Look-ups in named tables: a row name and a column name give one cell, copied from the table.

Table Mame
cols = Bonif, Poz, Dip, Kevi, Kib, Feko, Talave, Nir, Kurulet
Baf: [50.820, 59.726, 65.863, 47.929, 54.537, 22.128, 41.744, 59.554, 76.810]
Zusuluf: [47.486, 86.429, 51.814, 54.770, 65.284, 49.513, 67.207, 32.817, 71.755]
Ketuv: [35.193, 77.000, 54.091, 60.766, 55.615, 50.864, 66.809, 64.664, 48.397]
Nel: [79.273, 42.593, 33.161, 50.361, 37.401, 84.114, 28.641, 61.393, 48.373]
Tanib: [60.041, 31.389, 42.822, 45.063, 43.160, 50.329, 74.456, 57.117, 47.186]
Vuz: [55.794, 66.419, 48.451, 50.662, 64.688, 54.338, 65.065, 43.954, 65.640]
Suvabe: [41.586, 75.669, 35.288, 39.935, 43.537, 40.777, 49.283, 35.975, 42.828]
Zosola: [70.359, 47.316, 42.468, 47.702, 42.833, 70.415, 37.291, 54.775, 49.532]
Lorata: [54.004, 40.761, 55.630, 57.960, 74.866, 31.317, 42.083, 52.439, 41.731]
Mudaz: [34.184, 24.390, 61.412, 40.514, 65.395, 60.879, 47.830, 52.853, 39.186]
Tovez: [28.272, 31.201, 45.735, 51.608, 60.135, 59.466, 46.326, 52.613, 54.723]
Dizako: [35.263, 83.456, 53.917, 61.339, 58.700, 51.314, 70.190, 60.269, 52.753]
Nep: [52.207, 35.252, 60.342, 62.421, 33.387, 54.692, 56.924, 42.396, 42.990]
Bimok: [64.524, 37.832, 45.709, 58.310, 35.353, 69.009, 45.235, 54.297, 45.310]

What is the Nir of Nep in Mame? 42.396
What is the Nir of Vuz in Mame? 43.954
What is the Bonif of Bimok in Mame? 64.524
What is the Nir of Mudaz in Mame? 52.853
What is the Kurulet of Tanib in Mame? 47.186
What is the Bonif of Tanib in Mame? 60.041
What is the Poz of Dizako in Mame? 83.456
What is the Dip of Ketuv in Mame? 54.091
What is the Feko of Nel in Mame? 84.114
What is the Bonif of Vuz in Mame? 55.794
What is the Nir of Baf in Mame? 59.554
What is the Kib of Zusuluf in Mame? 65.284
What is the Talave of Suvabe in Mame? 49.283
What is the Bonif of Suvabe in Mame? 41.586
What is the Nir of Zusuluf in Mame? 32.817
What is the Dip of Mudaz in Mame? 61.412

Potega:
fields: Mup, Lasut, Zunaruf, Bimozud
Tudobef: [184, 208, 233, 43]
Buf: [111, 9, 123, 247]
Bamunug: [158, 165, 177, 99]
Rusar: [175, 134, 203, 98]
Vuruz: [147, 116, 202, 123]
Sino: [164, 129, 203, 151]
Pom: [180, 209, 186, 63]
Davik: [130, 90, 208, 187]
Zikiku: [116, 48, 180, 223]

What is the Mup of Pom in Potega?
180
What is the Bimozud of Tudobef in Potega?
43
What is the Lasut of Sino in Potega?
129
What is the Lasut of Pom in Potega?
209
What is the Mup of Buf in Potega?
111
What is the Zunaruf of Buf in Potega?
123
What is the Mup of Davik in Potega?
130
What is the Bimozud of Davik in Potega?
187
What is the Mup of Sino in Potega?
164
What is the Lasut of Rusar in Potega?
134
Which row has the largest Zunaruf? Tudobef

Table Buvibuf
|  | Mitod | Zelugez | Pav | Pep | Pag | Rog |
|---|---|---|---|---|---|---|
| Nebu | 35 | 117 | 140 | 99 | 19 | 149 |
| Vimur | 127 | 84 | 159 | 163 | 80 | 146 |
| Gom | 177 | 67 | 180 | 183 | 123 | 102 |
| Topide | 29 | 130 | 117 | 91 | 20 | 165 |
| Fikuna | 81 | 150 | 25 | 88 | 102 | 187 |
| Bugavud | 193 | 86 | 140 | 189 | 158 | 132 |
| Vezafa | 139 | 50 | 213 | 142 | 85 | 44 |
| Bebo | 204 | 71 | 144 | 190 | 174 | 111 |

What is the Mitod of Bebo in Buvibuf? 204
What is the Pav of Bebo in Buvibuf? 144
What is the Zelugez of Fikuna in Buvibuf? 150
What is the Pep of Topide in Buvibuf? 91
What is the Pav of Topide in Buvibuf? 117
What is the Pag of Bugavud in Buvibuf? 158
What is the Mitod of Nebu in Buvibuf? 35
Which row has the largest Rog? Fikuna

Nuz =
	Mudap	Ked	Latizod	Nasezu
Tizo	161	133	153	156
Tepel	97	226	191	248
Vid	150	118	146	121
Kobire	175	103	128	91
Boketu	146	165	170	182
Napi	146	19	173	126
Veku	139	157	137	159
Piro	190	166	115	110
Pini	110	78	172	170

Nasezu of Tepel = 248
Latizod of Napi = 173
Mudap of Boketu = 146
Ked of Napi = 19
Ked of Tizo = 133
Ked of Kobire = 103
Mudap of Veku = 139
Ked of Boketu = 165
Mudap of Vid = 150
Latizod of Veku = 137
Nasezu of Kobire = 91
Latizod of Boketu = 170
Ked of Veku = 157
Ked of Piro = 166
Nasezu of Piro = 110
Ked of Vid = 118
Nasezu of Boketu = 182
Latizod of Kobire = 128
Which row has the largest Latizod? Tepel

Lon
|  | Lofu | Sozoni | Tozos | Bemi | Botu | Bof | Linasin | Gam |
|---|---|---|---|---|---|---|---|---|
| Ripam | 52.7 | 35.3 | 21.1 | 19.1 | 23.2 | 21.0 | 47.8 | 44.5 |
| Vizo | 36.8 | 34.7 | 41.5 | 35.1 | 45.9 | 37.2 | 37.5 | 33.2 |
| Ruk | 52.6 | 37.5 | 43.3 | 12.4 | 84.9 | 23.6 | 50.0 | 10.1 |
| Dezepul | 40.5 | 28.6 | 31.7 | 34.6 | 19.4 | 38.3 | 42.0 | 47.3 |
| Beref | 41.1 | 32.8 | 26.7 | 37.5 | 20.1 | 32.9 | 44.2 | 47.1 |
| Kines | 40.2 | 43.1 | 31.7 | 34.4 | 46.9 | 25.5 | 40.4 | 31.6 |
| Mudo | 39.8 | 44.8 | 43.8 | 26.1 | 77.2 | 31.1 | 35.0 | 8.5 |
| Kir | 35.6 | 31.0 | 28.3 | 47.3 | 15.2 | 39.4 | 42.0 | 49.9 |

What is the Bemi of Mudo in Lon? 26.1
What is the Sozoni of Ruk in Lon? 37.5
What is the Bof of Kines in Lon? 25.5
What is the Bof of Mudo in Lon? 31.1
What is the Tozos of Kines in Lon? 31.7
What is the Sozoni of Beref in Lon? 32.8
What is the Lofu of Vizo in Lon? 36.8
What is the Tozos of Kir in Lon? 28.3
What is the Sozoni of Kines in Lon? 43.1
What is the Linasin of Kir in Lon? 42.0
What is the Tozos of Dezepul in Lon? 31.7
What is the Botu of Ruk in Lon? 84.9
What is the Gam of Beref in Lon? 47.1
What is the Lofu of Beref in Lon? 41.1
What is the Gam of Kir in Lon? 49.9
What is the Botu of Kir in Lon? 15.2

